Below is a small trained network, with its code and all its weights. Each question gives an input and a target symbol and asks what happens when units are switched off, that is, made to give their printed mean instead of their output.

import numpy as np


def w(rows, s, z=0):
    codes = np.array(rows[::2]) - 128.0
    scale = np.full(codes.shape[1], s)
    scale[-1] = z or s
    return codes * scale


def f(y):
    return y / 2 * (1 + np.tanh(0.7978845608 * (y + 0.044715 * y**3)))


def softmax(a):
    e = np.exp(a - a.max(-1, keepdims=True))
    return e / e.sum(-1, keepdims=True)


def log_softmax(a):
    a = a - a.max(-1, keepdims=True)
    return a - np.log(np.exp(a).sum(-1, keepdims=True))


def net(x, mask):
    ids = ['ΓΘΛΠΦαδξψω'.index(c) for c in x.split()]
    T = len(ids)
    res = E[ids] + P[:T]
    u = 0
    for l in range(3):
        q, k, v = (res @ M[l].T for M in (Q, K, V))
        z = softmax(np.where(np.tri(T) > 0, q @ k.T / 3**0.5, -1e9)) @ v
        res = res + np.where(mask[u], z, O[l][:, -1]) @ O[l][:, :-1]
        u += 1
        y = f(res @ A[l][:, :-1].T + A[l][:, -1])
        res = res + np.where(mask[u : u + 4], y, B[l][:, -1]) @ B[l][:, :-1]
        u += 4
    return log_softmax(res[-1] @ U[:, :-1].T + U[:, -1])


Q, K, V, O, A, B = {}, {}, {}, {}, {}, {}
E = w([
[103,139,76,74,37,120,212,87],'Γ',
[94,155,117,94,85,219,110,112],'Θ',
[64,30,82,181,91,179,181,168],'Λ',
[153,169,105,191,32,170,49,106],'Π',
[254,106,34,90,151,169,218,122],'Φ',
[61,75,27,150,155,156,57,75],'α',
[77,147,129,197,97,101,121,251],'δ',
[160,58,183,121,125,174,72,115],'ξ',
[216,109,158,194,71,103,153,109],'ψ',
[157,103,21,137,110,42,48,90],'ω',
],0.018)
P = w([
[122,114,249,146,97,131,148,60],'0',
[121,127,109,141,99,117,110,132],'1',
[123,126,105,148,99,120,117,139],'2',
[126,126,104,147,97,123,110,144],'3',
[125,131,104,153,104,120,113,132],'4',
[124,122,97,151,96,118,109,136],'5',
[125,124,104,153,89,123,118,140],'6',
[124,122,102,150,85,126,115,142],'7',
[123,126,101,149,82,122,109,141],'8',
[124,121,100,146,80,124,118,138],'9',
[125,123,105,149,88,126,115,138],'10',
[121,122,96,140,82,130,121,132],'11',
],0.011)
Q[0] = w([
[88,118,105,221,22,125,63,91],'0.h1',
[174,63,87,175,61,148,139,113],'0.h1',
[98,100,17,164,2,112,109,164],'0.h1',
],0.0085)
K[0] = w([
[229,114,120,71,206,170,210,137],'0.h1',
[224,55,192,86,208,38,220,26],'0.h1',
[183,20,165,134,108,183,254,41],'0.h1',
],0.0048)
V[0] = w([
[165,92,150,184,234,41,216,200],'0.h1',
[137,85,130,133,253,1,179,199],'0.h1',
[249,61,110,23,136,243,139,95],'0.h1',
],0.0044)
O[0] = w([
[83,85,62,172,110,93,186,133,121],'0.h1',
[146,193,155,90,255,145,148,101,82],'0.h1',
[241,138,108,80,127,164,153,206,253],'0.h1',
],0.0092,0.0079)
A[0] = w([
[153,130,122,126,142,127,141,160,5],'0.n1',
[124,110,96,126,152,119,178,98,120],'0.n2',
[167,131,111,117,139,131,138,92,41],'0.n3',
[153,90,252,117,162,124,134,117,117],'0.n4',
],0.012,0.0034)
B[0] = w([
[38,121,213,89,166,146,75,1,251],'0.n1',
[191,133,157,108,24,113,73,169,251],'0.n2',
[64,98,171,141,200,133,171,182,227],'0.n3',
[152,43,51,29,57,113,170,113,173],'0.n4',
],0.0071,0.0019)
Q[1] = w([
[178,204,96,92,142,155,112,134],'1.h1',
[178,1,36,160,82,192,123,218],'1.h1',
[194,174,149,105,94,93,102,113],'1.h1',
],0.0089)
K[1] = w([
[140,145,155,67,227,165,194,149],'1.h1',
[66,66,254,158,78,154,153,66],'1.h1',
[192,152,149,181,181,109,161,116],'1.h1',
],0.009)
V[1] = w([
[157,130,68,92,155,107,199,113],'1.h1',
[109,135,19,77,55,76,131,125],'1.h1',
[99,209,148,1,59,211,121,230],'1.h1',
],0.006)
O[1] = w([
[114,51,75,141,94,95,118,178,40],'1.h1',
[222,110,139,26,85,105,49,145,255],'1.h1',
[2,115,92,61,175,133,218,164,190],'1.h1',
],0.0073,0.0039)
A[1] = w([
[176,141,113,186,69,84,113,113,253],'1.n1',
[186,145,105,93,122,84,135,72,131],'1.n2',
[140,155,188,116,67,3,188,183,108],'1.n3',
[79,139,198,104,149,178,101,62,5],'1.n4',
],0.0071,0.0038)
B[1] = w([
[159,140,139,78,105,21,175,147,254],'1.n1',
[102,143,149,90,147,121,120,169,173],'1.n2',
[114,116,141,127,245,145,108,81,162],'1.n3',
[129,117,95,114,197,162,76,140,122],'1.n4',
],0.012,0.0079)
Q[2] = w([
[92,165,131,110,119,122,167,159],'2.h1',
[116,143,212,161,149,113,150,165],'2.h1',
[134,83,101,2,21,49,132,213],'2.h1',
],0.0097)
K[2] = w([
[163,103,176,107,82,121,76,104],'2.h1',
[131,192,98,127,130,109,101,160],'2.h1',
[80,111,245,126,151,125,128,46],'2.h1',
],0.012)
V[2] = w([
[148,50,104,178,83,147,150,68],'2.h1',
[231,110,124,135,152,199,69,139],'2.h1',
[238,82,112,223,2,85,98,160],'2.h1',
],0.005)
O[2] = w([
[71,131,213,149,140,151,94,235,200],'2.h1',
[163,172,51,116,1,99,134,177,26],'2.h1',
[72,151,82,161,197,146,123,125,253],'2.h1',
],0.0092,0.0039)
A[2] = w([
[193,122,155,174,164,151,132,87,140],'2.n1',
[27,81,96,55,72,197,7,181,3],'2.n2',
[174,129,108,255,112,182,77,57,158],'2.n3',
[179,116,141,79,152,170,158,161,75],'2.n4',
],0.0063,0.0043)
B[2] = w([
[164,151,50,107,185,151,200,249,138],'2.n1',
[138,166,133,159,211,135,170,67,254],'2.n2',
[198,136,108,242,36,20,255,164,131],'2.n3',
[91,211,73,190,129,123,15,167,234],'2.n4',
],0.0073,0.0051)
U = w([
[36,165,168,33,116,124,208,131,91],'Γ',
[105,249,147,177,110,228,111,66,218],'Θ',
[89,19,111,213,85,169,183,199,120],'Λ',
[136,203,151,189,28,138,71,158,95],'Π',
[176,138,85,111,172,193,109,254,128],'Φ',
[162,100,19,220,185,142,64,20,179],'α',
[36,157,218,186,175,124,46,224,166],'δ',
[145,8,192,81,124,188,1,135,141],'ξ',
[214,115,197,184,175,128,191,109,121],'ψ',
[112,81,75,126,142,62,39,163,3],'ω',
],0.0069,0.0065)

Each question gives the input, a string of symbols that net reads in full, and the target symbol t.
The units are the heads (3 rows each of Q, K, V and O) and the neurons (one row each of A and B). Each row of codes is followed by its name. A weight is (code - 128) times the scale printed after its matrix; where a second scale follows, it is the last column's (O, A, B and U).
mask holds one flag per unit, layer by layer, with each layer's heads first. A switched-off unit (its flag False) gives its mean, the last column of its rows in O or B, instead of its output. The means were averaged over made-up inputs and are rounded, as every weight is.
A unit's drop is (log p(t) with every unit on - log p(t) with that unit switched off) / (log p(t) with every unit on - log p(t) with every unit switched off).
The circuit of an input: a set's keep is (log p(t) with only the set's units on - log p(t) with every unit switched off) / (log p(t) with every unit on - log p(t) with every unit switched off). Starting from the 12 units with the biggest drops (on a tie, the unit counted first), units are removed one at a time, each time the one whose removal leaves the highest keep (on an exact tie, the one counted first), for as long as the keep stays at least 0.8.
units of the circuit, in order: the units of the circuit, biggest drop first
top k neurons: the k neurons with the biggest drops, biggest first
input α Γ δ Λ α Λ, target Π: units of the circuit, in order	0.h1, 1.h1, 2.h1, 1.n4
input Θ α Θ Γ ω Γ ω, target Γ: units of the circuit, in order	1.h1
input δ Π Λ δ Φ α ξ Π Π Π ω ξ, target Φ: units of the circuit, in order	2.n1, 0.h1, 1.h1
input α Π δ α Θ, target Θ: units of the circuit, in order	2.n2, 0.h1, 1.n1
input δ ψ ξ, target ψ: units of the circuit, in order	1.h1, 0.h1, 2.n3
input Φ Φ Γ Φ Φ ψ Φ, target Λ: units of the circuit, in order	1.h1, 0.n3, 0.h1
input Λ Λ α Γ α Λ Λ Φ ξ, target δ: units of the circuit, in order	2.h1, 1.h1
input Γ α ξ ω Λ Λ Π, target ξ: units of the circuit, in order	2.h1, 1.h1, 0.h1
input Γ Γ Γ Θ, target ξ: top 3 neurons	1.n3, 1.n2, 2.n3
input ω Γ α δ Φ Γ Λ, target α: units of the circuit, in order	2.h1, 1.n1, 1.h1, 1.n2
input Θ α ξ Π Γ ω Θ Φ ψ Γ α ω, target Φ: top 2 neurons	1.n1, 0.n4
input ξ Λ ξ Γ Φ Π Λ ψ Φ ω, target Φ: units of the circuit, in order	0.h1, 0.n4, 2.h1
input ξ Π ω Γ, target Φ: top 2 neurons	0.n4, 0.n1
input Φ Φ Φ Λ Λ Θ Λ Π Φ Φ α Π, target Λ: units of the circuit, in order	1.h1, 0.h1, 0.n3
input Π Φ Π Π δ Λ Γ, target Θ: top 4 neurons	1.n1, 1.n3, 2.n4, 2.n1
input δ ψ ω α Λ α ξ δ Λ δ Λ, target ψ: top neuron	1.n1
input Π Λ Θ Φ δ α δ Γ δ Φ ψ, target Φ: top 3 neurons	2.n1, 2.n2, 2.n4
input Φ Π Φ α Φ Λ Φ Γ, target Λ: top 2 neurons	0.n3, 1.n1
input α ω Γ, target Π: units of the circuit, in order	2.h1, 1.h1
input ω Λ Φ, target α: top neuron	1.n1
input Θ δ ω Φ Θ Φ ξ Λ ψ Γ ψ, target Φ: top 2 neurons	2.n1, 1.n1
input Φ Θ α ω Λ ω ξ Φ Γ Π Γ, target Λ: top 3 neurons	0.n3, 0.n1, 1.n1
input Φ Γ Φ Λ Λ Λ ω ψ ξ Λ Λ Π, target Λ: top 2 neurons	0.n3, 0.n1
input Φ Π α, target Λ: top 2 neurons	0.n3, 0.n1
